Below are the code and all the weights of a small trained network. Each question names an input and a target symbol and asks about switching units off, where a switched-off unit gives its printed mean instead of its output.

import numpy as np


def w(rows, s, z=0):
    codes = np.array(rows[::2]) - 128.0
    scale = np.full(codes.shape[1], s)
    scale[-1] = z or s
    return codes * scale


def softmax(a):
    e = np.exp(a - a.max(-1, keepdims=True))
    return e / e.sum(-1, keepdims=True)


def log_softmax(a):
    a = a - a.max(-1, keepdims=True)
    return a - np.log(np.exp(a).sum(-1, keepdims=True))


def net(x, mask):
    ids = ['ΛΠΣβγηθω'.index(c) for c in x.split()]
    T = len(ids)
    res = E[ids] + P[:T]
    u = 0
    for l in range(3):
        r = res
        for j in range(3):
            rows = slice(3 * j, 3 * j + 3)
            q, k, v = (r @ M[l][rows].T for M in (Q, K, V))
            z = softmax(np.where(np.tri(T) > 0, q @ k.T / 3**0.5, -1e9)) @ v
            o = O[l][rows]
            res = res + np.where(mask[u + j], z, o[:, -1]) @ o[:, :-1]
        u += 3
    return log_softmax(res[-1] @ U[:, :-1].T + U[:, -1])


Q, K, V, O = {}, {}, {}, {}
E = w([
[84,77,138,238,191,135,94,56,63,131],'Λ',
[121,133,56,88,179,206,93,208,53,105],'Π',
[100,114,102,165,18,117,77,101,189,126],'Σ',
[148,42,152,44,117,213,175,68,174,172],'β',
[93,151,218,40,114,142,63,223,109,174],'γ',
[135,34,136,192,95,177,176,210,86,150],'η',
[89,148,95,63,202,168,45,9,112,129],'θ',
[96,204,146,136,179,100,211,184,230,152],'ω',
],0.011)
P = w([
[191,112,173,88,107,54,137,106,90,2],'0',
[126,160,198,161,82,193,134,113,129,71],'1',
[107,117,155,144,106,160,120,137,141,113],'2',
[96,110,126,140,126,151,115,150,152,144],'3',
[77,110,103,139,144,147,116,163,158,165],'4',
[53,123,87,135,159,144,118,161,165,185],'5',
[44,150,73,141,174,150,131,158,169,198],'6',
],0.0081)
Q[0] = w([
[187,114,150,123,148,114,139,98,67,69],'0.h1',
[156,162,146,125,113,70,105,88,115,84],'0.h1',
[16,109,108,161,169,152,97,120,151,195],'0.h1',
[130,93,90,166,184,157,98,164,1,107],'0.h2',
[137,113,92,43,151,178,81,62,94,113],'0.h2',
[136,161,157,58,137,149,154,216,136,156],'0.h2',
[117,124,97,123,140,115,138,134,145,151],'0.h3',
[126,118,154,138,149,134,135,104,127,122],'0.h3',
[142,116,141,131,127,156,152,135,128,115],'0.h3',
],0.012)
K[0] = w([
[176,147,180,99,88,93,119,131,140,30],'0.h1',
[215,120,167,101,131,137,167,142,112,62],'0.h1',
[88,127,78,128,120,162,131,155,149,234],'0.h1',
[121,107,103,166,170,159,106,154,15,118],'0.h2',
[122,119,90,2,160,198,78,55,95,129],'0.h2',
[144,156,174,25,146,160,166,230,129,154],'0.h2',
[113,146,125,137,147,98,150,154,154,147],'0.h3',
[135,139,106,117,101,131,120,152,126,105],'0.h3',
[106,143,135,137,117,115,107,108,126,109],'0.h3',
],0.0099)
V[0] = w([
[190,83,105,101,100,151,228,255,85,127],'0.h1',
[130,141,132,103,36,95,98,154,171,119],'0.h1',
[76,111,102,134,101,209,111,201,180,186],'0.h1',
[105,186,107,92,183,120,123,131,141,152],'0.h2',
[162,69,162,110,80,157,113,113,102,112],'0.h2',
[152,121,66,122,62,151,84,113,125,85],'0.h2',
[137,176,119,130,167,86,167,129,143,135],'0.h3',
[133,76,123,121,103,145,85,114,90,121],'0.h3',
[134,72,124,121,100,149,81,115,90,119],'0.h3',
],0.0088)
O[0] = w([
[106,183,168,139,159,101,70,1,147,93,102],'0.h1',
[109,126,126,105,137,104,203,83,49,126,166],'0.h1',
[25,125,113,150,148,135,131,90,126,152,253],'0.h1',
[96,149,156,72,124,163,156,136,133,76,102],'0.h2',
[170,111,108,114,147,112,82,104,105,186,135],'0.h2',
[144,126,42,111,116,107,80,107,131,126,136],'0.h2',
[154,188,117,124,140,86,141,133,97,158,65],'0.h3',
[146,69,139,125,115,155,106,121,148,82,156],'0.h3',
[144,62,142,126,113,160,104,119,151,75,163],'0.h3',
],0.0086,0.0045)
Q[1] = w([
[98,94,161,156,100,243,119,121,109,125],'1.h1',
[116,105,171,135,129,241,105,129,131,110],'1.h1',
[124,115,135,149,127,188,119,117,124,112],'1.h1',
[120,108,169,144,83,163,159,127,131,62],'1.h2',
[130,164,92,129,175,82,114,141,137,212],'1.h2',
[132,154,101,132,169,84,117,141,136,206],'1.h2',
[197,133,126,34,164,124,182,78,147,113],'1.h3',
[84,108,102,198,129,161,152,101,181,219],'1.h3',
[2,126,102,88,150,186,153,155,148,130],'1.h3',
],0.0066)
K[1] = w([
[96,158,116,155,112,91,174,134,208,139],'1.h1',
[133,188,141,136,140,83,196,144,219,91],'1.h1',
[103,153,137,115,132,112,159,144,158,132],'1.h1',
[111,56,64,121,135,179,46,100,70,187],'1.h2',
[97,226,206,120,136,127,254,150,192,112],'1.h2',
[90,245,183,99,140,126,248,169,202,109],'1.h2',
[153,148,158,179,93,66,119,138,71,85],'1.h3',
[49,145,110,106,152,164,102,161,138,148],'1.h3',
[77,105,114,157,112,157,118,132,149,193],'1.h3',
],0.0082)
V[1] = w([
[123,114,89,165,95,134,105,111,130,150],'1.h1',
[158,121,106,109,135,156,73,101,61,188],'1.h1',
[110,138,158,140,129,97,184,155,184,77],'1.h1',
[139,127,101,158,146,133,84,124,106,193],'1.h2',
[153,133,157,101,113,102,130,124,127,97],'1.h2',
[170,90,131,106,112,132,70,100,64,130],'1.h2',
[141,135,94,255,127,122,162,127,136,74],'1.h3',
[107,224,61,202,115,76,88,186,117,88],'1.h3',
[95,132,104,100,170,145,91,182,50,59],'1.h3',
],0.0073)
O[1] = w([
[136,101,139,133,165,134,105,129,119,170,143],'1.h1',
[162,130,168,117,201,146,135,142,128,127,4],'1.h1',
[100,134,94,142,51,110,129,112,129,119,224],'1.h1',
[122,138,114,152,132,133,189,93,96,99,65],'1.h2',
[157,116,138,90,133,85,114,142,138,121,158],'1.h2',
[126,146,112,123,108,71,180,114,127,78,178],'1.h2',
[140,112,183,64,95,214,39,94,118,152,150],'1.h3',
[110,1,183,50,96,172,167,79,81,128,34],'1.h3',
[110,8,157,130,119,95,136,126,209,99,133],'1.h3',
],0.0067,0.0031)
Q[2] = w([
[104,101,87,180,133,98,196,124,158,106],'2.h1',
[87,87,59,146,157,135,137,127,174,127],'2.h1',
[103,158,114,151,63,123,220,84,104,70],'2.h1',
[184,202,190,103,168,128,124,132,72,76],'2.h2',
[69,180,67,113,134,220,107,119,117,121],'2.h2',
[98,115,194,144,141,166,176,134,226,139],'2.h2',
[232,146,168,137,166,8,117,154,125,56],'2.h3',
[104,134,100,211,51,123,78,154,185,119],'2.h3',
[143,147,149,122,75,117,13,132,253,100],'2.h3',
],0.0069)
K[2] = w([
[86,149,138,93,106,132,130,147,132,131],'2.h1',
[54,135,120,125,124,134,138,136,134,166],'2.h1',
[119,173,160,77,69,58,189,136,129,89],'2.h1',
[192,141,141,120,71,99,147,97,113,122],'2.h2',
[91,113,130,168,117,130,144,119,154,193],'2.h2',
[76,120,73,127,118,134,135,122,101,114],'2.h2',
[198,128,146,105,160,92,132,118,125,84],'2.h3',
[85,143,129,106,172,176,147,152,168,162],'2.h3',
[135,136,219,165,255,209,127,182,122,164],'2.h3',
],0.01)
V[2] = w([
[149,133,6,40,125,143,130,98,141,76],'2.h1',
[157,86,2,138,95,119,111,63,119,95],'2.h1',
[156,72,60,231,76,114,109,73,108,132],'2.h1',
[160,54,77,202,100,80,80,95,37,155],'2.h2',
[101,157,78,117,171,162,81,119,62,56],'2.h2',
[153,143,29,39,111,210,106,129,161,113],'2.h2',
[103,143,109,98,63,57,35,174,124,130],'2.h3',
[124,124,71,132,53,72,53,67,188,147],'2.h3',
[140,144,136,23,161,169,130,80,135,124],'2.h3',
],0.0059)
O[2] = w([
[117,121,201,215,151,105,107,153,90,179,123],'2.h1',
[115,143,177,110,195,150,103,151,96,202,163],'2.h1',
[126,151,137,56,182,163,121,143,121,166,185],'2.h1',
[130,166,92,71,184,122,127,125,213,97,194],'2.h2',
[131,3,194,108,102,81,145,162,199,144,124],'2.h2',
[96,105,189,215,187,49,112,137,142,175,136],'2.h2',
[64,55,72,101,125,99,215,77,63,119,211],'2.h3',
[96,101,60,103,192,115,196,153,69,170,253],'2.h3',
[136,134,128,228,116,90,124,160,137,124,37],'2.h3',
],0.0076,0.0038)
U = w([
[189,114,118,50,82,184,115,210,195,109,107],'Λ',
[103,72,223,144,131,83,105,71,177,125,52],'Π',
[110,110,120,88,169,136,175,127,41,182,152],'Σ',
[131,223,88,201,178,94,89,153,126,121,130],'β',
[122,111,76,140,96,93,169,91,141,58,241],'γ',
[105,192,158,75,167,139,77,2,161,82,72],'η',
[163,85,129,185,112,109,155,244,141,153,2],'θ',
[135,151,180,160,97,171,84,125,58,156,133],'ω',
],0.008,0.0028)

Each question gives the input, a string of symbols that net reads in full, and the target symbol t.
The units are the heads (3 rows each of Q, K, V and O). Each row of codes is followed by its name. A weight is (code - 128) times the scale printed after its matrix; where a second scale follows, it is the last column's (O and U).
mask holds one flag per head, layer by layer. A switched-off head (its flag False) gives its mean, the last column of its rows in O, instead of its output. The means were averaged over made-up inputs and are rounded, as every weight is.
A unit's drop is (log p(t) with every unit on - log p(t) with that unit switched off) / (log p(t) with every unit on - log p(t) with every unit switched off).
The circuit of an input: a set's keep is (log p(t) with only the set's units on - log p(t) with every unit switched off) / (log p(t) with every unit on - log p(t) with every unit switched off). Starting from all 9 units, units are removed one at a time, each time the one whose removal leaves the highest keep (on an exact tie, the one counted first), for as long as the keep stays at least 0.8.
units of the circuit, in order: the units of the circuit, biggest drop first
unit that matters most: the unit with the biggest drop
heads that matter: for each layer, one digit per head in row order, 1 if its drop is at least 0.15 and else 0, layers parted by /
drop when u is switched off: that unit's drop, to one decimal
input Σ Σ ω Σ Λ, target γ: heads that matter => 010 / 100 / 100
input ω γ η Σ Σ Π, target γ: units of the circuit, in order => (0.h2, 1.h1, 2.h1, 0.h3)
input Σ Σ Σ ω β, target γ: units of the circuit, in order => (1.h1, 0.h2, 2.h1)
input ω β ω, target β: unit that matters most => 0.h3
input η ω ω ω η Σ θ, target γ: units of the circuit, in order => (0.h2, 2.h1)
input Σ ω Σ Σ η, target γ: units of the circuit, in order => (1.h1, 0.h2, 2.h1)
input θ θ Σ, target θ: units of the circuit, in order => (0.h1, 2.h2)
input Σ ω ω γ, target ω: heads that matter => 011 / 010 / 011
input Σ Λ θ θ η ω Π, target γ: units of the circuit, in order => (1.h1, 0.h2)
input Σ θ Σ, target θ: units of the circuit, in order => (0.h1, 0.h2, 2.h2)
input β Λ γ, target Λ: units of the circuit, in order => (2.h1, 0.h1)
input γ Σ Π γ β Σ, target β: units of the circuit, in order => (1.h3, 0.h2, 1.h1)
input ω Σ Λ, target γ: units of the circuit, in order => (1.h1, 2.h1, 0.h2, 0.h3)
input Σ Λ Λ, target Λ: heads that matter => 100 / 000 / 000
input ω Π η ω ω, target Σ: units of the circuit, in order => (0.h3, 1.h1, 2.h3, 0.h2)
input ω Σ γ η ω η, target ω: unit that matters most => 0.h3
input γ η Λ ω Π Λ β, target γ: units of the circuit, in order => (1.h1, 0.h2)
input θ Π β ω Π Λ Σ, target γ: units of the circuit, in order => (0.h2, 2.h1)
input Σ Π ω η ω Σ, target ω: units of the circuit, in order => (0.h3, 1.h2, 0.h2, 2.h2)
input ω ω β, target ω: units of the circuit, in order => (2.h2, 2.h3, 0.h2)
input Λ β η β Σ β η, target β: unit that matters most => 1.h3
input ω η ω, target η: heads that matter => 111 / 010 / 010
input Λ ω Λ ω Λ Σ Σ, target Σ: heads that matter => 101 / 111 / 001
input θ Λ Σ, target Λ: heads that matter => 100 / 000 / 001
input Σ Λ η Π Σ, target Π: heads that matter => 010 / 001 / 010
input Σ Λ Σ ω Σ ω, target Σ: heads that matter => 001 / 011 / 000
input θ ω γ, target γ: unit that matters most => 1.h1
input Π Π β Π, target β: drop when 1.h1 is switched off => 0.1
input Σ Λ Λ Π Λ ω ω, target ω: drop when 2.h2 is switched off => 0.7
